[128 = 0]

[116 130 119 125 136 115 165 115 133 103 120 130 147 127 118 157 135 111
 120 155  96 116 157 141 121] | Z
[103 134 109 115 130 119 178 104 136 132 117 130 142 128 104 166 127 110
 130 143  93 118 132 127 126] | M
[124 130 129 129 130 121 178 139 129 138 124 121 134 121 122 161 138 107
 112 129 111 110 169 134 121] | U
[100 131 115 123 126 124 158 118 130 134 127 134 140 132 120 152 130 119
 132 144  95 166 148 134 126] | Z
[108 138 125 123 136 114 174 129 127 132 117 128 148 129 121 142 137 110
 110 146  85 113 153 140 117] | Z
[120 137 121 130 136 100 197 137 122 138 118 130 149 115 109 177 151 104
 115 168 108 113 151 141 102] | T
[ 94 122 124 125 130 120 139 123 125 143 127 138 142 132 133 146 129 125
 140 146  60 113 185 160 124] | M
[113 131 114 115 123 133 146 110 124 130 124 131 145 142 125 143 129 129
 135 137  96 123 147 135 131] | Z
[132 133 125 143 139 114 178 138 127 137 118 127 128 110 123 162 147 115
 113 156 109 117 168 150 108] | Z
[124 119 101 131 130 119 132 124 131 134 129 128 146 148 134 135 132 130
 130 144  93 122 165 157 118] | Z
[114 123 116 126 127 121 131 109 128 135 124 131 143 127 117 143 129 126
 134 155  86 125 158 134 125] | Z
[ 97 130  93 121 128 123 181  81 139 135 131 129 149 123  96 167 135 112
 130 153  64 119 136 112 138] | T
[100 131 128 123 133 116 157 135 137 135 123 134 147 139 127 154 130 119
 134 158  77 119 174 155 118] | Z
[120 119 131 139 135 108 158 135 130 143 128 141 145 127 138 156 134 121
 132 161  84 115 191 170 103] | Z
[100 129 109 117 129 120 148 105 129 145 131 130 156 150 121 151 129 129
 140 141  63 132 177 161 131] | R
[147 135 121 139 137 117 150 127 128 136 126 136 135 122 128 145 134 129
 125 150 102 124 155 142 116] | Z
[129 130 132 134 137 113 174 136 130 135 122 124 137 115 119 164 144 114
 125 134 114 119 147 142 112] | M
[109 138 123 115 136 121 192 131 135 133 124 129 147 124 116 167 140 105
 121 146  91 114 148 131 123] | T
[148 134 128 134 135 117 159 129 129 129 114 124 123 119 115 144 135 119
 118 137 142 121 117 134 131] | T
[141 129 125 154 135 112 160 127 134 138 125 131 138 119 114 149 135 137
 125 143 123 118 137 136 119] | U
[141 136 114 121 120 122 139 104 131 134 123 128 127 126 109 142 134 125
 128 144 126 132 119 122 121] | Z
[ 89 127 138 126 149  90 251 160 136 144 107 133 187 111 121 211 156  83
 121 179  60  94 200 194  91] | T
[141 128 125 143 137 108 159 121 127 138 129 128 142 117 122 152 140 125
 123 155 124 118 149 147 118] | Z
[112 130 122 120 130 119 181 125 131 132 121 129 139 118 114 156 140 106
 122 144 106 110 149 134 121] | U
[113 121 113 130 129 122 140 110 127 146 122 131 146 127 118 150 129 126
 130 160  99 121 166 159 122] | Z
[101 131 116 111 127 120 179 122 131 137 119 129 152 129 125 145 138 113
 126 142  74 115 163 142 121] | R
[130 129 105 115 120 144 105  87 140 116 127 127 117 138  94 112 122 130
 136 105 122 141  99 106 151] | R
[155 124 139 143 132 105 157 139 126 140 112 120 139 121 128 150 137 121
  76 156 118 118 152 151 106] | T
[103 129 108 115 129 126 149  96 117 136 131 132 139 126 115 147 135 119
 131 141  66 122 163 135 141] | R
[108 142  94 117 134 120 192  83 139 152 116 126 148 126  93 172 137 108
 122 154  68 115 150 128 126] | U
[ 84 127 123 109 127 130 134 118 133 135 126 130 150 137 129 141 125 125
 142 135  77 118 171 143 124] | M
[137 119 118 127 125 123 124 116 118 139 123 112 143 129 136 134 121 127
 139 143  79 127 174 158 121] | M
[ 91 129 112 114 127 118 161  99 137 142 124 129 147 124 122 153 127 118
 137 144  60 107 167 138 126] | M
[135 131 127 153 136 117 164 132 130 119 124 123 141 122 120 151 139 117
 119 146 122 116 133 133 126] | U
[ 88 132 107 122 129 129 148 108 135 139 121 136 147 129 106 147 137 116
 136 147  71 117 151 134 126] | M
[ 89 134 118 106 134 125 171 113 138 134 123 130 149 138 114 155 137 115
 140 143  69 117 151 132 131] | T
[141 132 126 139 131 120 160 133 130 131 122 142 135 116 115 152 140 118
 118 149 130 121 137 142 116] | T
[127 126 121 131 136 121 172 125 112 136 114 128 142 124 110 141 135 112
   4 143 106 114 130 127 126] | M
[122 129 120 122 137 125 162 119 136 130 122 121 132 126 115 147 140 119
 122 136 107 119 129 114 128] | M
[ 83 130 109 105 130 136 146 108 135 129 128 126 144 134 122 133 130 118
 140 133  68 118 150 138 134] | T
[128 134 133 135 138 117 182 143 130 134 127 130 144 130 122 159 145 104
 114 146 113 117 138 136 119] | Z
[143 122 117 139 129 115 134 115 126 138 120 139 138 119 126 150 132 126
 117 153 118 133 145 140 120] | Z
[108 135 112 114 133 129 149 103 134 137 125 128 135 129 111 143 150 121
 134 133 107 122 121 119 125] | M
[109 131 117 122 127 122 159 112 131 132 124 125 147 124 117 149 134 123
 130 140  91 116 147 133 125] | Z
[128 126 147 136 147  92 201 150 138 132 111 131 150 121 126 183 151 100
 118 172  98 109 178 169 103] | Z

[134 126 135 120 132 123 133 139 119 122 135 136 126 126 131 118 133 127
 130 127 130 130 128 139 134] | D
[110 138 153 117 131 116 127 124 108 109 133 140 119 124 146 125 125 131
 139 115 125 128 126 124 108] | N
[114 143 150 132 130 115 126 148 130 134 148 119 138 130 126 140 113 118
 107 138 124 124 127 138 160] | K
[115 135 107 127 135 121 131 129 127 126 142 127 133 126 115 131 134 121
 135 131 129 132 130 136 129] | D
[109 138 130 123 112 105 163 142 113 108 140 136 129 127 106 135 138 119
 110 128 146 131 130 139 134] | K
[113 133 115 119 128 107 137 133 118 117 146 132 130 122 123 123 142 125
 131 136 125 137 130 137 130] | D
[132 123 121 135 123 127 134 129 130 133 136 127 130 129 123 126 123 120
 119 131 138 133 126 130 135] | K
[125 134 129 122 116 126 132 135 130 134 135 129 132 136 131 130 127 118
 134 113 110 130 126 138 115] | H
[162 122 123 133 125 121 142 149 131 125 123 135 136 122 102 107 140 129
 141 160 151 145 120 157 163] | D
[120 137 128 124 138 117 139 138 124 119 135 131 136 125  91 122 133 117
 142 119 137 128 127 140 142] | D
[133 129 110 139 130 131 113 116 117 122 127 124 132 126 137 125 121 134
 140 123 123 135 128 125  93] | N
[116 134 143 117 132 111 148 137 121 115 137 132 129 124 119 123 136 117
 116 136 145 131 122 141 160] | D
[113 126 127 126 133 130 129 131 121 114 140 128 124 123 136  90 137 137
 111 122 136 123 122 136 176] | N
[122 126 138 113 128 129 138 135 129 131 134 136 123 123 119 122 134 127
 125 140 123 131 130 133 124] | D
[127 129 140 117 119 122 142 135 119 118 142 135 121 118 125 116 137 125
 119 136 127 128 134 132 134] | D
[ 92 120 124  93 114 117 112 116 131 146 151 121 137 140 128 164 138 140
 141 152  85 130 132 135  89] | H
[127 131 131 129 129 131 132 131 124 113 126 134 126 116 129 119 132 126
 128 121 143 129 133 128 139] | D
[132 134 110 149 135 139 130 134 133 123 131 129 144 123 128 111 126 115
 124 110 146 124 133 121 154] | K
[131 144 142 128 125 128 155 140 120 109 130 138 129 127 130 116 141 122
 143 104 145 132 124 144 147] | K
[132 130 139 128 134 131 106 119 119 130 126 134 153 123 146 133 114 134
 145 137 117 132 123 125  96] | N
[119 135 129 141 126  96 124 123 117 122 137 124 133 126 127 131 106 132
 112 129 131 125 128 125 126] | H
[131 136 123 125 136 112 136 132 116 121 138 130 136 127 115 123 127 119
 140 141 142 137 126 150 135] | K
[128 130 131 130 133 131 124 124 127 122 124 130 127 124 130 131 137 126
 132 124 133 124 130 123 120] | N
[119 127 145 123 123 133 125 133 134 139 132 128 124 133 141 126 123 132
 121 141 116 120 125 130 141] | H
[113 126 120 113 130 121 134 110 117 109 130 126 130 127 124 139 136 133
 136 108 127 130 125 124 109] | N
[104 129 139 120 134 118 130 138 118 112 150 123 131 129 131 109 122 133
 122 132 141 140 114 142 177] | K
[ 79 144 139 126 143 112 147 126 115 108 138 132 131 124 121 145 130 112
 123 101 147 123 127 121 139] | K
[104 135 156 104 143 111 126 140 113 126 147 140 127 124 123 131 123 127
 147 155 139 132 122 144 150] | N
[ 91 129 116 122 112 121 129 136 136 129 168 113 145 149 156  87 126 137
 130 110 100 125 110 161 172] | H
[129 126 113 129 131 137 133 126 131 126 129 127 136 132 113 134 128 123
 139 131 132 134 126 133 123] | N

[121 140 129 121 123 140 121 128 105 101 122 130 105 134 119 151 132 137
 125 121 129 134 116 135 128] | MC
[108 115 125 127 111 134 117 129 170 120 130 118 131 124 141 123 140 122
 126 132 119 128 118 120 132] | Fb
[123 122 123 131 127 123 134 132 149 125 123 137 122 125 124 127 133 130
 127 135 129 132 124 136 123] | Fm
[138 131 122 132 132 126 140 129 132 145 140 136 145 128 114 144 148 130
 128  91 131 128 136 134 112] | SZ
[119 135 134 129 126 133 126 127 145 130 126 131 125 122 120 130 130 126
 120 115 139 124 111 129 128] | MC
